Below are the code and all the weights of a small trained network. Each question names an input and a target symbol and asks about switching units off, where a switched-off unit gives its printed mean instead of its output.

import numpy as np


def w(rows, s, z=0):
    codes = np.array(rows[::2]) - 128.0
    scale = np.full(codes.shape[1], s)
    scale[-1] = z or s
    return codes * scale


def norm(h):
    return h / np.sqrt((h * h).mean(-1, keepdims=True) + 1e-5)


def f(y):
    return y / 2 * (1 + np.tanh(0.7978845608 * (y + 0.044715 * y**3)))


def softmax(a):
    e = np.exp(a - a.max(-1, keepdims=True))
    return e / e.sum(-1, keepdims=True)


def log_softmax(a):
    a = a - a.max(-1, keepdims=True)
    return a - np.log(np.exp(a).sum(-1, keepdims=True))


def net(x, mask):
    ids = ['βγδεημξσφ'.index(c) for c in x.split()]
    T = len(ids)
    res = E[ids] + P[:T]
    u = 0
    for l in range(3):
        q, k, v = (norm(res) @ M[l].T for M in (Q, K, V))
        z = softmax(np.where(np.tri(T) > 0, q @ k.T / 4**0.5, -1e9)) @ v
        res = res + np.where(mask[u], z, O[l][:, -1]) @ O[l][:, :-1]
        u += 1
        y = f(norm(res) @ A[l][:, :-1].T + A[l][:, -1])
        res = res + np.where(mask[u : u + 8], y, B[l][:, -1]) @ B[l][:, :-1]
        u += 8
    return log_softmax(norm(res)[-1] @ U[:, :-1].T + U[:, -1])


Q, K, V, O, A, B = {}, {}, {}, {}, {}, {}
E = w([
[155,8,101,154,163,24,76,118,139,39,173,210],'β',
[200,118,127,247,119,132,27,73,195,106,155,43],'γ',
[147,139,70,129,82,68,12,106,37,143,224,101],'δ',
[96,219,138,128,118,201,84,206,129,41,83,16],'ε',
[172,128,159,95,39,137,129,13,140,93,136,146],'η',
[160,87,248,62,139,63,110,240,48,107,23,154],'μ',
[206,92,145,97,227,202,68,31,91,101,220,131],'ξ',
[193,107,61,29,177,242,55,167,125,71,58,95],'σ',
[82,117,22,110,33,44,138,254,162,63,38,140],'φ',
],0.0025)
P = w([
[27,161,157,65,157,76,8,55,136,123,54,200],'0',
[95,111,139,93,132,88,52,79,103,120,63,162],'1',
[136,82,125,109,113,106,80,113,89,107,93,121],'2',
[153,64,127,119,103,114,107,153,86,99,134,108],'3',
[166,67,123,128,101,123,138,176,97,106,173,107],'4',
[180,87,122,136,104,133,174,200,109,113,199,118],'5',
[193,121,130,145,124,134,214,220,123,127,235,134],'6',
[243,165,138,133,133,133,233,238,151,128,253,153],'7',
],0.002)
Q[0] = w([
[245,187,108,114,110,93,78,206,127,63,153,115],'0.h1',
[15,199,137,162,159,159,187,14,183,217,19,176],'0.h1',
[244,97,135,55,131,147,99,188,127,4,146,130],'0.h1',
[60,49,120,103,122,125,25,50,45,49,36,45],'0.h1',
],0.0037)
K[0] = w([
[224,142,122,165,153,112,233,176,130,115,199,184],'0.h1',
[37,123,121,129,151,85,4,40,100,123,70,158],'0.h1',
[198,132,101,169,102,98,213,187,122,184,219,105],'0.h1',
[136,51,123,174,72,136,147,81,45,83,95,55],'0.h1',
],0.0035)
V[0] = w([
[76,239,157,40,41,168,195,99,161,84,83,89],'0.h1',
[69,195,106,226,145,69,106,229,123,85,170,48],'0.h1',
[130,209,184,180,132,22,148,69,164,132,229,226],'0.h1',
[92,143,224,120,4,63,143,147,161,91,128,127],'0.h1',
],0.0021)
O[0] = w([
[121,79,143,31,226,43,141,124,138,69,194,66,28],'0.h1',
[204,88,97,98,169,121,175,29,137,254,21,131,108],'0.h1',
[68,21,93,119,105,209,141,184,103,134,83,117,5],'0.h1',
[192,44,87,152,169,144,99,143,101,175,210,33,104],'0.h1',
],0.0027,0.0019)
A[0] = w([
[243,83,118,49,143,152,121,157,79,165,87,187,147],'0.n1',
[189,25,127,128,26,62,141,73,123,124,163,166,196],'0.n2',
[151,96,128,153,121,225,80,5,115,139,162,181,189],'0.n3',
[109,117,194,39,187,145,137,119,81,106,79,207,59],'0.n4',
[161,136,108,227,182,175,86,104,208,168,156,132,129],'0.n5',
[83,119,116,68,177,171,127,188,178,101,72,128,109],'0.n6',
[153,188,106,106,137,187,183,80,115,226,53,146,3],'0.n7',
[158,221,168,163,36,134,140,146,144,72,94,36,182],'0.n8',
],0.0023,0.0019)
B[0] = w([
[86,178,93,232,168,115,167,186,155,138,100,4,232],'0.n1',
[157,227,97,136,222,167,75,185,184,141,7,123,255],'0.n2',
[117,169,172,29,177,132,171,203,140,197,73,106,225],'0.n3',
[93,121,131,175,96,68,93,171,161,172,107,53,120],'0.n4',
[68,137,233,124,43,52,144,122,159,98,71,53,148],'0.n5',
[81,134,64,135,121,152,165,130,77,84,122,120,125],'0.n6',
[170,66,84,132,181,56,108,146,87,75,203,124,67],'0.n7',
[65,142,163,92,193,203,138,135,138,161,124,246,231],'0.n8',
],0.0021,0.002)
Q[1] = w([
[110,143,86,146,78,70,106,117,104,248,201,112],'1.h1',
[28,5,148,156,144,8,176,19,131,121,179,193],'1.h1',
[105,64,151,252,35,15,80,175,134,242,68,165],'1.h1',
[41,49,166,126,69,78,135,3,97,128,130,80],'1.h1',
],0.0044)
K[1] = w([
[77,100,200,71,203,149,225,134,186,48,121,152],'1.h1',
[3,149,146,6,144,129,45,57,113,96,94,100],'1.h1',
[179,207,157,43,159,173,134,95,145,25,218,163],'1.h1',
[75,108,104,36,171,149,59,103,98,55,57,135],'1.h1',
],0.0046)
V[1] = w([
[88,213,60,68,34,102,96,158,6,144,127,97],'1.h1',
[97,93,177,137,76,49,144,125,122,146,140,218],'1.h1',
[183,112,80,114,225,116,60,61,86,185,215,210],'1.h1',
[156,76,47,144,194,120,160,176,59,65,80,198],'1.h1',
],0.0023)
O[1] = w([
[120,180,138,94,119,96,133,178,200,171,182,81,254],'1.h1',
[146,84,116,97,186,165,80,153,124,133,112,107,69],'1.h1',
[96,124,141,251,85,157,85,140,165,189,131,118,147],'1.h1',
[80,115,109,167,217,101,102,135,137,147,177,201,132],'1.h1',
],0.0035,0.0019)
A[1] = w([
[17,78,41,93,138,68,192,139,181,138,53,104,163],'1.n1',
[115,194,150,141,148,132,120,138,67,198,153,143,200],'1.n2',
[122,173,165,110,175,173,141,178,109,118,90,124,87],'1.n3',
[143,70,93,74,83,211,139,90,226,150,165,137,117],'1.n4',
[106,4,95,188,173,117,120,123,145,162,107,203,106],'1.n5',
[149,136,186,207,65,138,101,25,149,89,110,88,53],'1.n6',
[114,85,96,143,111,202,139,202,130,145,114,102,153],'1.n7',
[127,124,110,103,97,158,162,142,4,130,48,106,247],'1.n8',
],0.0028,0.0014)
B[1] = w([
[100,94,162,57,94,168,95,82,124,216,134,200,102],'1.n1',
[97,129,186,61,111,169,164,85,220,131,120,187,248],'1.n2',
[90,113,80,185,128,74,59,83,184,227,134,166,217],'1.n3',
[43,171,109,200,213,83,37,150,27,188,102,111,103],'1.n4',
[150,214,196,103,85,117,95,74,197,129,126,22,81],'1.n5',
[116,72,83,3,162,117,124,232,144,81,166,211,134],'1.n6',
[14,98,88,166,106,236,118,133,99,134,149,91,167],'1.n7',
[151,86,209,105,126,223,122,57,200,174,135,203,188],'1.n8',
],0.002,0.0014)
Q[2] = w([
[25,24,148,123,95,120,207,50,11,130,87,60],'2.h1',
[170,126,173,163,67,87,132,245,91,164,53,184],'2.h1',
[252,216,112,166,159,220,85,229,239,5,107,136],'2.h1',
[81,42,206,185,200,72,166,99,147,158,106,41],'2.h1',
],0.0038)
K[2] = w([
[103,109,140,64,63,117,24,65,152,103,105,129],'2.h1',
[207,226,95,158,91,198,201,80,175,65,214,131],'2.h1',
[173,98,101,159,123,165,255,182,52,195,171,168],'2.h1',
[64,165,73,93,104,76,32,97,135,143,146,125],'2.h1',
],0.0043)
V[2] = w([
[187,108,104,125,73,66,145,151,35,158,110,169],'2.h1',
[119,125,162,166,156,115,152,204,75,125,89,82],'2.h1',
[100,153,225,124,182,164,113,51,62,158,161,92],'2.h1',
[122,124,5,154,124,164,109,110,90,91,102,95],'2.h1',
],0.003)
O[2] = w([
[74,167,184,88,174,185,36,197,143,174,134,105,3],'2.h1',
[142,174,235,106,139,70,53,148,2,143,33,179,85],'2.h1',
[63,200,36,205,45,65,208,181,63,149,98,118,38],'2.h1',
[222,184,195,156,131,83,79,61,248,126,219,152,47],'2.h1',
],0.0027,0.0016)
A[2] = w([
[176,82,201,78,251,100,78,48,167,174,190,40,28],'2.n1',
[117,33,106,129,123,180,91,134,79,148,165,25,249],'2.n2',
[208,98,72,162,179,116,132,154,171,159,85,66,161],'2.n3',
[149,127,141,158,215,201,162,166,124,188,136,138,160],'2.n4',
[97,208,135,90,149,111,83,115,193,139,89,127,210],'2.n5',
[131,67,211,147,120,89,135,168,143,97,97,152,154],'2.n6',
[172,114,50,124,179,127,109,130,126,83,136,70,236],'2.n7',
[104,40,152,162,193,205,28,132,138,153,132,227,48],'2.n8',
],0.003,0.0017)
B[2] = w([
[47,119,6,58,86,177,197,207,216,142,34,230,124],'2.n1',
[127,2,130,128,120,206,195,148,150,90,193,28,143],'2.n2',
[11,140,115,98,86,124,168,78,52,196,91,33,192],'2.n3',
[83,71,111,130,90,47,15,87,150,105,122,85,179],'2.n4',
[218,146,213,214,164,151,156,153,119,199,194,135,251],'2.n5',
[153,189,58,72,150,182,94,65,95,70,211,181,143],'2.n6',
[73,43,146,142,94,80,203,126,67,148,141,139,196],'2.n7',
[75,76,138,240,142,74,222,47,62,135,133,125,149],'2.n8',
],0.0023,0.0027)
U = w([
[93,53,107,251,181,119,114,46,126,126,127,166,215],'β',
[195,80,175,51,75,236,144,46,134,126,48,113,166],'γ',
[118,168,136,183,78,163,84,179,174,240,184,32,146],'δ',
[124,158,86,89,114,10,242,45,90,163,83,41,69],'ε',
[100,16,112,80,88,110,114,144,116,27,254,54,86],'η',
[92,111,195,81,218,106,71,220,2,132,92,126,121],'μ',
[22,172,56,143,27,190,130,197,112,94,67,208,4],'ξ',
[183,227,193,93,146,65,98,104,186,96,188,212,114],'σ',
[88,43,48,28,201,117,171,163,224,194,119,172,130],'φ',
],0.0039,0.0016)

Each question gives the input, a string of symbols that net reads in full, and the target symbol t.
The units are the heads (4 rows each of Q, K, V and O) and the neurons (one row each of A and B). Each row of codes is followed by its name. A weight is (code - 128) times the scale printed after its matrix; where a second scale follows, it is the last column's (O, A, B and U).
mask holds one flag per unit, layer by layer, with each layer's heads first. A switched-off unit (its flag False) gives its mean, the last column of its rows in O or B, instead of its output. The means were averaged over made-up inputs and are rounded, as every weight is.
A unit's drop is (log p(t) with every unit on - log p(t) with that unit switched off) / (log p(t) with every unit on - log p(t) with every unit switched off).
The circuit of an input: a set's keep is (log p(t) with only the set's units on - log p(t) with every unit switched off) / (log p(t) with every unit on - log p(t) with every unit switched off). Starting from the 12 units with the biggest drops (on a tie, the unit counted first), units are removed one at a time, each time the one whose removal leaves the highest keep (on an exact tie, the one counted first), for as long as the keep stays at least 0.8.
circuit, biggest first: the units of the circuit, biggest drop first
k most important neurons: the k neurons with the biggest drops, biggest first
k most important neurons of layer l: the k neurons of layer l with the biggest drops, biggest first
input μ γ γ σ φ δ φ δ, target φ: circuit, biggest first => [2.n1, 2.h1, 0.h1]
input σ β δ σ β δ, target β: circuit, biggest first => [1.h1]
input η δ δ η ξ η β δ, target β: circuit, biggest first => [1.h1, 2.n8, 2.h1]
input σ ξ σ σ β ξ, target β: circuit, biggest first => [1.h1, 2.n8]
input σ σ δ ε μ δ η, target δ: circuit, biggest first => [0.h1, 0.n2, 1.h1]
input ξ σ σ δ σ δ δ η, target δ: circuit, biggest first => [0.h1, 1.n4, 1.h1]
input δ ξ δ, target ξ: circuit, biggest first => [2.h1, 0.h1]
input β μ φ, target φ: circuit, biggest first => [1.h1, 0.h1]
input σ β ε γ μ φ δ, target φ: circuit, biggest first => [2.n1, 0.h1, 2.h1, 1.h1]
input δ γ σ γ, target γ: circuit, biggest first => [1.h1, 0.h1, 0.n3]
input σ η σ μ δ, target μ: circuit, biggest first => [2.h1, 0.n2]
input γ η η γ γ μ ξ, target μ: 2 most important neurons => [0.n1, 0.n3]
input δ η δ δ σ γ, target σ: 2 most important neurons of layer 0 => [0.n5, 0.n1]
input σ σ σ η η φ, target η: circuit, biggest first => [0.h1, 0.n3, 2.h1]
input η φ δ φ ε, target φ: circuit, biggest first => [0.h1, 2.n1, 1.h1]
input σ σ ε ε, target ε: circuit, biggest first => [0.h1, 2.h1]
input γ δ δ φ γ η δ, target η: 4 most important neurons => [2.n2, 2.n5, 1.n8, 0.n3]
input ξ σ σ δ β μ, target β: most important neuron of layer 0 => [0.n5]
input σ σ σ σ η σ, target η: 2 most important neurons of layer 2 => [2.n7, 2.n5]
input σ γ σ μ σ σ η ε, target η: circuit, biggest first => [0.h1, 0.n2, 0.n3, 2.n5]
input ε ε μ δ β, target δ: 2 most important neurons => [1.n5, 0.n2]
input δ η η, target η: most important neuron of layer 2 => [2.n2]
input σ φ ξ δ, target ξ: 3 most important neurons of layer 1 => [1.n2, 1.n1, 1.n6]
input β σ ε, target σ: 2 most important neurons of layer 2 => [2.n2, 2.n3]
input σ ε σ μ δ ε μ, target ε: 3 most important neurons of layer 1 => [1.n6, 1.n2, 1.n3]
input β β η γ σ β σ ε, target σ: 2 most important neurons => [0.n2, 2.n2]
input η η ε σ γ σ γ, target γ: most important neuron of layer 0 => [0.n5]
input δ β η σ μ, target σ: 2 most important neurons => [2.n6, 0.n2]
input φ σ γ σ β η, target β: 2 most important neurons => [2.n8, 0.n2]
input γ σ δ, target σ: 2 most important neurons of layer 2 => [2.n3, 2.n2]
